Here is a tiny trained network, its code and every weight. The questions are about switching its units off for an input and a class, where a switched-off unit gives its printed mean instead of its output.

import numpy as np


def w(rows, s, z=0):
    codes = np.array(rows[::2]) - 128.0
    scale = np.full(codes.shape[1], s)
    scale[-1] = z or s
    return codes * scale


def f(y):
    return y / 2 * (1 + np.tanh(0.7978845608 * (y + 0.044715 * y**3)))


def log_softmax(a):
    a = a - a.max(-1, keepdims=True)
    return a - np.log(np.exp(a).sum(-1, keepdims=True))


def net(x, mask):
    res = np.array(x, float).reshape(1, 4) / 4 @ E
    y = f(res @ A[0][:, :-1].T + A[0][:, -1])
    res = res + np.where(mask, y, B[0][:, -1]) @ B[0][:, :-1]
    return log_softmax(res[-1] @ U[:, :-1].T + U[:, -1])


A, B = {}, {}
E = w([
[155,125,165,24,201,131],'x0',
[45,106,229,115,83,103],'x1',
[199,212,132,77,37,94],'x2',
[108,178,148,114,103,253],'x3',
],0.005)
A[0] = w([
[136,111,108,138,151,22,116],'N1',
[87,83,121,161,194,154,113],'N2',
[147,122,154,44,183,131,101],'N3',
[171,134,66,137,152,146,79],'N4',
[142,127,152,51,183,125,89],'N5',
[111,130,96,225,60,125,109],'N6',
[52,114,253,118,79,89,104],'N7',
[105,98,129,153,169,147,101],'N8',
[113,125,94,229,55,127,111],'N9',
[133,126,129,130,131,119,60],'N10',
[145,130,155,46,188,130,105],'N11',
[184,147,55,143,169,152,102],'N12',
[136,112,110,139,146,29,130],'N13',
[135,129,120,129,128,135,23],'N14',
[127,142,141,124,116,196,113],'N15',
[88,84,122,164,194,154,104],'N16',
[143,108,112,140,156,12,119],'N17',
[128,129,126,132,129,130,2],'N18',
[182,142,58,140,162,150,104],'N19',
[81,90,126,168,206,155,127],'N20',
[118,156,138,123,113,219,111],'N21',
[127,128,136,116,134,125,23],'N22',
[122,141,136,127,120,172,85],'N23',
[135,130,132,108,145,135,179],'N24',
[146,127,113,132,134,134,39],'N25',
[171,163,125,90,64,102,124],'N26',
[128,128,128,122,131,127,24],'N27',
[177,140,57,140,161,149,84],'N28',
[120,153,135,119,107,245,117],'N29',
[122,143,134,118,118,193,137],'N30',
[136,138,134,123,116,123,33],'N31',
[120,150,136,118,112,225,123],'N32',
[172,163,126,88,59,102,112],'N33',
[118,114,128,142,152,135,49],'N34',
[180,175,125,79,50,93,99],'N35',
[131,137,130,127,115,135,51],'N36',
],0.011,0.0042)
B[0] = w([
[137,78,170,91,115,54,195],'N1',
[158,200,150,140,74,123,205],'N2',
[161,166,80,99,198,104,177],'N3',
[74,128,85,91,92,116,158],'N4',
[137,175,79,90,184,82,166],'N5',
[164,174,79,83,217,102,208],'N6',
[85,82,2,51,34,183,253],'N7',
[120,177,137,126,95,107,156],'N8',
[180,173,75,80,223,107,216],'N9',
[84,152,125,101,125,81,103],'N10',
[169,161,79,105,201,112,180],'N11',
[110,90,71,96,77,180,195],'N12',
[149,68,173,105,122,84,193],'N13',
[62,168,111,88,120,55,95],'N14',
[123,106,148,107,124,77,162],'N15',
[141,209,146,130,73,104,201],'N16',
[155,67,177,85,109,52,209],'N17',
[56,176,112,86,122,48,92],'N18',
[110,91,82,102,83,179,188],'N19',
[190,192,159,154,66,154,223],'N20',
[135,92,157,96,118,60,190],'N21',
[63,174,107,89,127,50,95],'N22',
[96,133,131,100,121,61,130],'N23',
[194,98,128,155,147,189,162],'N24',
[63,163,108,91,116,67,102],'N25',
[162,181,156,156,86,148,190],'N26',
[66,169,113,97,126,60,94],'N27',
[80,119,74,86,82,131,176],'N28',
[163,66,170,94,112,59,219],'N29',
[147,89,152,126,128,108,171],'N30',
[65,181,116,94,116,52,99],'N31',
[149,77,164,107,121,76,199],'N32',
[147,196,153,146,83,128,190],'N33',
[76,182,123,99,112,62,110],'N34',
[149,224,149,140,58,106,207],'N35',
[82,167,121,98,122,63,103],'N36',
],0.033,0.0043)
U = w([
[140,47,203,110,127,55,133],'0',
[141,224,169,169,76,136,117],'1',
[70,90,51,89,86,173,103],'2',
[156,168,85,108,254,111,123],'3',
[115,75,183,237,171,192,253],'4',
[53,140,134,136,141,111,80],'5',
],0.0086,0.0021)

Each question gives the input, the list of numbers given to net, and the class t.
The units are the neurons (one row each of A and B). Each row of codes is followed by its name. A weight is (code - 128) times the scale printed after its matrix; where a second scale follows, it is the last column's (A, B and U).
mask holds one flag per neuron, in row order. A switched-off neuron (its flag False) gives its mean, the last column of its row in B, instead of its output. The means were averaged over made-up inputs and are rounded, as every weight is.
A unit's drop is (log p(t) with every unit on - log p(t) with that unit switched off) / (log p(t) with every unit on - log p(t) with every unit switched off).
The circuit of an input: a set's keep is (log p(t) with only the set's units on - log p(t) with every unit switched off) / (log p(t) with every unit on - log p(t) with every unit switched off). Starting from the 12 units with the biggest drops (on a tie, the unit counted first), units are removed one at a time, each time the one whose removal leaves the highest keep (on an exact tie, the one counted first), for as long as the keep stays at least 0.8.
units of the circuit, in order: the units of the circuit, biggest drop first
k most important neurons: the k neurons with the biggest drops, biggest first
drop when u is switched off: that unit's drop, to one decimal
input [-1,-7,-1,-6], class 2: units of the circuit, in order	N12
input [7,-3,6,-6], class 3: 4 most important neurons	N11; N3; N5; N29
input [-6,-2,7,8], class 0: 3 most important neurons	N29; N32; N21
input [-5,7,-5,6], class 2: 2 most important neurons	N7; N17
input [-6,1,7,7], class 0: 4 most important neurons	N29; N32; N21; N20
input [0,7,-1,-6], class 2: 2 most important neurons	N7; N29
input [-5,-6,3,6], class 0: 3 most important neurons	N7; N29; N32
input [-7,-8,7,-5], class 2: 3 most important neurons	N12; N19; N28
input [3,-4,-1,5], class 0: 2 most important neurons	N7; N29
input [-7,-6,-4,-1], class 3: 3 most important neurons	N9; N6; N7
input [-7,-2,2,5], class 3: 2 most important neurons	N9; N6
input [-7,-1,-2,7], class 0: drop when N32 is switched off	1.0
input [3,8,5,2], class 2: drop when N7 is switched off	2.6
input [-7,3,-2,7], class 0: units of the circuit, in order	N29
input [-8,6,7,1], class 3: drop when N2 is switched off	0.2
